Below are the code and all the weights of a small trained network. Each question names an input and a target symbol and asks about switching units off, where a switched-off unit gives its printed mean instead of its output.

import numpy as np


def w(rows, s, z=0):
    codes = np.array(rows[::2]) - 128.0
    scale = np.full(codes.shape[1], s)
    scale[-1] = z or s
    return codes * scale


def f(y):
    return np.maximum(y, 0)


def softmax(a):
    e = np.exp(a - a.max(-1, keepdims=True))
    return e / e.sum(-1, keepdims=True)


def log_softmax(a):
    a = a - a.max(-1, keepdims=True)
    return a - np.log(np.exp(a).sum(-1, keepdims=True))


def net(x, mask):
    ids = ['ΓΔΠαεζθσφψ'.index(c) for c in x.split()]
    T = len(ids)
    res = E[ids] + P[:T]
    u = 0
    for l in range(2):
        q, k, v = (res @ M[l].T for M in (Q, K, V))
        z = softmax(np.where(np.tri(T) > 0, q @ k.T / 3**0.5, -1e9)) @ v
        res = res + np.where(mask[u], z, O[l][:, -1]) @ O[l][:, :-1]
        u += 1
        y = f(res @ A[l][:, :-1].T + A[l][:, -1])
        res = res + np.where(mask[u : u + 8], y, B[l][:, -1]) @ B[l][:, :-1]
        u += 8
    return log_softmax(res[-1] @ U[:, :-1].T + U[:, -1])


Q, K, V, O, A, B = {}, {}, {}, {}, {}, {}
E = w([
[162,142,9,131,129,211,46,167],'Γ',
[113,155,217,155,120,147,181,245],'Δ',
[92,96,148,114,168,213,162,130],'Π',
[160,153,60,77,112,130,181,77],'α',
[124,90,99,55,77,68,78,143],'ε',
[200,141,253,6,142,140,122,157],'ζ',
[90,246,55,155,139,148,141,158],'θ',
[116,101,75,200,25,121,226,132],'σ',
[210,49,89,116,146,81,242,179],'φ',
[130,69,45,56,202,107,149,169],'ψ',
],0.0065)
P = w([
[91,192,126,76,192,42,160,54],'0',
[249,155,111,146,147,165,88,202],'1',
[255,80,134,179,117,179,105,187],'2',
[208,100,138,147,118,173,117,193],'3',
[183,105,100,127,105,160,139,190],'4',
[150,124,120,112,108,162,147,202],'5',
[133,121,85,107,90,150,164,187],'6',
[112,133,113,86,96,161,181,201],'7',
[102,136,79,72,85,163,187,182],'8',
[89,139,111,59,89,169,209,193],'9',
[60,146,93,46,87,175,224,187],'10',
[67,167,79,51,89,204,230,189],'11',
],0.0054)
Q[0] = w([
[103,87,200,249,200,20,30,1],'0.h1',
[161,162,58,6,44,222,236,249],'0.h1',
[109,39,198,225,193,12,45,3],'0.h1',
],0.0055)
K[0] = w([
[216,40,80,132,38,254,23,226],'0.h1',
[42,231,175,112,223,8,227,30],'0.h1',
[206,79,110,100,37,248,24,209],'0.h1',
],0.0056)
V[0] = w([
[249,59,201,123,123,123,201,234],'0.h1',
[202,148,48,98,126,75,81,19],'0.h1',
[133,184,15,254,38,135,135,193],'0.h1',
],0.0058)
O[0] = w([
[229,231,115,180,76,55,205,99,8],'0.h1',
[2,92,191,182,65,142,25,68,215],'0.h1',
[169,71,151,33,63,237,186,76,105],'0.h1',
],0.0058,0.0014)
A[0] = w([
[110,203,253,83,46,179,184,181,163],'0.n1',
[105,52,136,134,119,45,10,87,133],'0.n2',
[34,92,162,32,96,222,66,125,132],'0.n3',
[189,244,180,70,223,81,50,204,194],'0.n4',
[85,121,42,88,54,197,186,47,165],'0.n5',
[105,210,34,206,239,145,52,227,182],'0.n6',
[213,62,33,19,170,167,244,214,179],'0.n7',
[109,117,135,98,54,111,127,56,2],'0.n8',
],0.0046,0.0058)
B[0] = w([
[86,126,216,87,68,64,66,78,214],'0.n1',
[56,57,172,62,65,27,78,74,134],'0.n2',
[39,120,137,129,118,166,70,51,197],'0.n3',
[172,195,158,102,175,102,55,167,216],'0.n4',
[54,165,55,126,84,84,152,96,194],'0.n5',
[81,144,52,191,164,127,64,180,225],'0.n6',
[91,117,95,3,110,156,214,207,254],'0.n7',
[97,116,76,124,179,103,148,156,128],'0.n8',
],0.0055,0.0059)
Q[1] = w([
[148,37,221,125,83,89,213,17],'1.h1',
[23,184,27,32,109,105,198,160],'1.h1',
[254,39,62,212,207,151,189,18],'1.h1',
],0.0049)
K[1] = w([
[186,109,84,202,231,77,83,69],'1.h1',
[20,144,192,61,140,49,105,91],'1.h1',
[254,160,186,213,151,125,56,174],'1.h1',
],0.0055)
V[1] = w([
[121,175,255,154,132,165,6,136],'1.h1',
[139,245,46,223,39,97,115,67],'1.h1',
[112,152,8,160,250,235,84,168],'1.h1',
],0.0063)
O[1] = w([
[1,210,234,88,130,190,141,211,165],'1.h1',
[143,238,21,83,9,201,105,54,65],'1.h1',
[63,111,30,41,233,148,205,16,253],'1.h1',
],0.0067,0.0027)
A[1] = w([
[201,59,138,159,51,183,103,143,178],'1.n1',
[36,94,57,231,115,75,193,158,226],'1.n2',
[231,223,106,132,119,37,116,154,237],'1.n3',
[89,177,143,110,2,232,108,154,245],'1.n4',
[108,158,197,129,86,116,75,74,128],'1.n5',
[100,182,130,72,138,110,185,103,3],'1.n6',
[49,57,160,114,132,222,109,95,86],'1.n7',
[57,102,159,177,84,144,15,29,91],'1.n8',
],0.0057,0.0021)
B[1] = w([
[60,95,143,71,117,3,93,126,142],'1.n1',
[242,171,246,183,214,104,28,55,227],'1.n2',
[215,144,111,229,95,163,216,119,201],'1.n3',
[80,187,183,120,38,159,84,104,253],'1.n4',
[209,101,93,126,163,219,44,120,151],'1.n5',
[77,193,52,138,180,164,193,213,173],'1.n6',
[124,121,159,207,127,205,210,95,227],'1.n7',
[162,69,4,170,130,235,108,235,151],'1.n8',
],0.0058,0.0059)
U = w([
[77,92,147,132,159,182,188,58,143],'Γ',
[104,225,94,128,116,141,186,163,93],'Δ',
[180,148,229,86,219,80,51,53,190],'Π',
[119,39,62,92,34,37,23,112,203],'α',
[144,54,63,180,96,193,46,186,3],'ε',
[69,128,195,202,95,70,126,244,64],'ζ',
[97,166,61,3,59,177,199,91,85],'θ',
[216,120,140,197,26,165,159,21,213],'σ',
[219,71,123,212,161,115,214,164,165],'φ',
[128,76,110,92,250,15,77,89,96],'ψ',
],0.0054,0.0024)

Each question gives the input, a string of symbols that net reads in full, and the target symbol t.
The units are the heads (3 rows each of Q, K, V and O) and the neurons (one row each of A and B). Each row of codes is followed by its name. A weight is (code - 128) times the scale printed after its matrix; where a second scale follows, it is the last column's (O, A, B and U).
mask holds one flag per unit, layer by layer, with each layer's heads first. A switched-off unit (its flag False) gives its mean, the last column of its rows in O or B, instead of its output. The means were averaged over made-up inputs and are rounded, as every weight is.
A unit's drop is (log p(t) with every unit on - log p(t) with that unit switched off) / (log p(t) with every unit on - log p(t) with every unit switched off).
The circuit of an input: a set's keep is (log p(t) with only the set's units on - log p(t) with every unit switched off) / (log p(t) with every unit on - log p(t) with every unit switched off). Starting from the 12 units with the biggest drops (on a tie, the unit counted first), units are removed one at a time, each time the one whose removal leaves the highest keep (on an exact tie, the one counted first), for as long as the keep stays at least 0.8.
units of the circuit, in order: the units of the circuit, biggest drop first
unit that matters most: the unit with the biggest drop
top k neurons: the k neurons with the biggest drops, biggest first
k most important neurons of layer l: the k neurons of layer l with the biggest drops, biggest first
input θ Δ ψ ζ ζ θ Π Γ, target Γ: top 3 neurons => [1.n7 0.n3 0.n4]
input Δ φ θ, target φ: unit that matters most => 0.h1
input Δ ζ ζ α Δ ψ ζ α ζ ζ ζ, target φ: units of the circuit, in order => [0.h1 1.h1 1.n3 0.n3]
input σ α Γ α, target α: top 2 neurons => [1.n1 1.n7]
input Δ θ φ ψ, target φ: units of the circuit, in order => [0.h1 1.h1 0.n3 1.n3]
input Γ θ σ, target θ: 2 most important neurons of layer 0 => [0.n7 0.n6]
input α σ θ ζ Δ ζ ζ Γ, target ε: units of the circuit, in order => [0.h1 1.n8 0.n7]
input α ζ ε ψ Γ σ θ, target ε: units of the circuit, in order => [0.h1 1.n8 0.n7 0.n6]
input ζ θ ζ, target Δ: units of the circuit, in order => [0.h1 1.h1 1.n2 0.n4]
input ε σ θ θ ζ θ Δ ζ σ, target ζ: units of the circuit, in order => [1.h1 0.n2 0.h1]
input θ ε Π, target Γ: units of the circuit, in order => [0.h1 1.h1 1.n7 0.n3]
input θ Π θ ζ σ, target Γ: units of the circuit, in order => [0.h1 1.h1 1.n7 0.n4]
input α θ θ Π θ θ Δ ζ Δ θ, target ζ: units of the circuit, in order => [1.h1 0.n6 0.n1]
input ζ ζ ε Γ θ Δ φ, target Δ: top neuron => [0.n7]
input φ σ θ Γ ζ θ Γ σ, target σ: units of the circuit, in order => [0.h1 1.h1 1.n2]
input ψ σ ε φ θ θ θ ζ Γ θ ζ Δ, target ζ: top 4 neurons => [0.n1 0.n6 0.n3 0.n7]
input ζ σ θ, target Δ: top 3 neurons => [0.n4 0.n7 0.n6]
input Γ ζ Δ Π Π Γ θ ζ, target θ: top 2 neurons => [1.n2 0.n7]
input φ Γ σ θ, target σ: units of the circuit, in order => [0.h1 1.h1 1.n3]
input θ θ θ α, target θ: units of the circuit, in order => [1.h1 1.n2]
input φ Δ ε Δ α, target σ: units of the circuit, in order => [0.h1 1.h1]
input σ θ α θ θ σ σ θ θ Γ α ζ, target α: top neuron => [0.n5]
input σ Π ζ θ ζ Γ ζ Δ ζ φ, target ζ: top 2 neurons => [0.n1 0.n6]
input θ θ ζ θ φ θ Γ, target Γ: top 3 neurons => [1.n7 0.n3 0.n1]
input Γ θ Γ Δ Π, target θ: top 3 neurons => [0.n7 0.n6 1.n2]
input σ α σ ε, target α: 2 most important neurons of layer 1 => [1.n1 1.n7]
input Δ ψ θ θ θ σ θ Δ σ θ, target φ: 4 most important neurons of layer 0 => [0.n7 0.n3 0.n6 0.n4]
input σ Γ σ θ θ ζ Γ σ σ, target α: 3 most important neurons of layer 1 => [1.n1 1.n7 1.n3]
input θ θ θ Δ ζ, target Γ: top neuron => [1.n7]
